Below is a small trained network, with its code and all its weights. Each question gives an input and a class and asks what happens when units are switched off, that is, made to give their printed mean instead of their output.

import numpy as np


def w(rows, s, z=0):
    codes = np.array(rows[::2]) - 128.0
    scale = np.full(codes.shape[1], s)
    scale[-1] = z or s
    return codes * scale


def norm(h):
    return h / np.sqrt((h * h).mean(-1, keepdims=True) + 1e-5)


def f(y):
    return y / 2 * (1 + np.tanh(0.7978845608 * (y + 0.044715 * y**3)))


def log_softmax(a):
    a = a - a.max(-1, keepdims=True)
    return a - np.log(np.exp(a).sum(-1, keepdims=True))


def net(x, mask):
    res = np.array(x, float).reshape(1, 8) / 4 @ E
    u = 0
    for l in range(2):
        y = f(norm(res) @ A[l][:, :-1].T + A[l][:, -1])
        res = res + np.where(mask[u : u + 6], y, B[l][:, -1]) @ B[l][:, :-1]
        u += 6
    return log_softmax(norm(res)[-1] @ U[:, :-1].T + U[:, -1])


A, B = {}, {}
E = w([
[44,112,33,134,144,56],'x0',
[134,109,153,96,96,126],'x1',
[122,135,146,146,124,140],'x2',
[172,123,173,178,50,89],'x3',
[145,253,126,60,69,93],'x4',
[104,93,39,59,65,229],'x5',
[141,106,118,108,148,89],'x6',
[222,82,84,125,112,136],'x7',
],0.0077)
A[0] = w([
[186,120,200,119,170,75,60],'0.n0',
[175,82,64,63,130,148,253],'0.n1',
[105,1,133,253,122,176,143],'0.n2',
[88,36,163,142,223,186,2],'0.n3',
[162,195,124,138,61,104,201],'0.n4',
[152,188,106,79,67,135,33],'0.n5',
],0.0084,0.0023)
B[0] = w([
[113,128,223,175,135,102,168],'0.n0',
[166,106,255,243,145,189,225],'0.n1',
[194,117,155,19,90,3,253],'0.n2',
[181,180,14,58,176,86,195],'0.n3',
[187,175,139,78,165,162,188],'0.n4',
[86,61,82,80,60,151,171],'0.n5',
],0.0079,0.0056)
A[1] = w([
[198,65,90,232,65,153,5],'1.n0',
[164,43,182,133,156,184,213],'1.n1',
[200,158,221,127,1,79,209],'1.n2',
[112,205,188,43,63,101,116],'1.n3',
[169,120,187,151,21,46,122],'1.n4',
[172,112,30,56,211,75,11],'1.n5',
],0.0067,0.003)
B[1] = w([
[124,99,206,108,176,112,140],'1.n0',
[114,146,195,118,108,196,187],'1.n1',
[191,151,145,190,191,149,253],'1.n2',
[171,96,148,106,157,109,179],'1.n3',
[173,162,119,212,254,123,197],'1.n4',
[151,238,176,163,114,175,172],'1.n5',
],0.0089,0.0067)
U = w([
[205,182,109,2,44,22,98],'0',
[62,143,178,106,81,95,252],'1',
[108,169,79,142,162,151,124],'2',
[121,192,85,154,69,115,132],'3',
[62,109,163,144,31,130,187],'4',
[138,188,93,112,74,111,51],'5',
[108,196,108,127,77,113,47],'6',
[78,134,90,185,51,92,103],'7',
],0.0067,0.0038)

Each question gives the input, the list of numbers given to net, and the class t.
The units are the neurons (one row each of A and B). Each row of codes is followed by its name. A weight is (code - 128) times the scale printed after its matrix; where a second scale follows, it is the last column's (A, B and U).
mask holds one flag per neuron, layer by layer. A switched-off neuron (its flag False) gives its mean, the last column of its row in B, instead of its output. The means were averaged over made-up inputs and are rounded, as every weight is.
A unit's drop is (log p(t) with every unit on - log p(t) with that unit switched off) / (log p(t) with every unit on - log p(t) with every unit switched off).
The circuit of an input: a set's keep is (log p(t) with only the set's units on - log p(t) with every unit switched off) / (log p(t) with every unit on - log p(t) with every unit switched off). Starting from all 12 units, units are removed one at a time, each time the one whose removal leaves the highest keep (on an exact tie, the one counted first), for as long as the keep stays at least 0.8.
circuit, biggest first: the units of the circuit, biggest drop first
unit that matters most: the unit with the biggest drop
k most important neurons: the k neurons with the biggest drops, biggest first
k most important neurons of layer l: the k neurons of layer l with the biggest drops, biggest first
drop of u: that unit's drop, to one decimal
input [-6,2,-8,-3,-8,-7,0,-3], class 0: most important neuron => [0.n3]
input [-1,6,0,3,-8,-1,0,-1], class 0: 2 most important neurons => [0.n2 0.n3]
input [6,-1,-7,7,0,5,-3,8], class 1: circuit, biggest first => [0.n1 1.n0]
input [7,-4,2,-1,-1,7,7,0], class 4: 3 most important neurons of layer 0 => [0.n1 0.n3 0.n4]
input [3,-1,8,-8,-8,-2,8,1], class 0: circuit, biggest first => [0.n2 0.n3]
input [2,5,-6,8,6,-2,2,5], class 2: 3 most important neurons => [1.n4 1.n2 0.n2]
input [-2,-1,-4,7,2,2,2,0], class 2: 2 most important neurons of layer 0 => [0.n2 0.n3]
input [7,-7,0,0,-7,-7,5,0], class 0: 3 most important neurons of layer 0 => [0.n2 0.n1 0.n3]
input [0,-4,7,-1,0,5,4,8], class 1: 3 most important neurons => [0.n1 1.n0 1.n1]
input [3,5,2,7,0,2,5,4], class 2: 2 most important neurons => [1.n4 1.n2]
input [4,6,1,6,3,-2,2,-4], class 2: 3 most important neurons => [1.n4 0.n2 1.n2]
input [7,-4,-3,-2,-2,6,-5,8], class 1: drop of 0.n2 => 0.0
input [3,-3,-4,4,-8,-6,-7,-2], class 0: drop of 0.n1 => 0.2
input [3,2,-2,-1,3,1,4,6], class 1: drop of 1.n1 => 0.1
input [4,-7,-6,-7,4,8,7,-1], class 4: unit that matters most => 0.n3
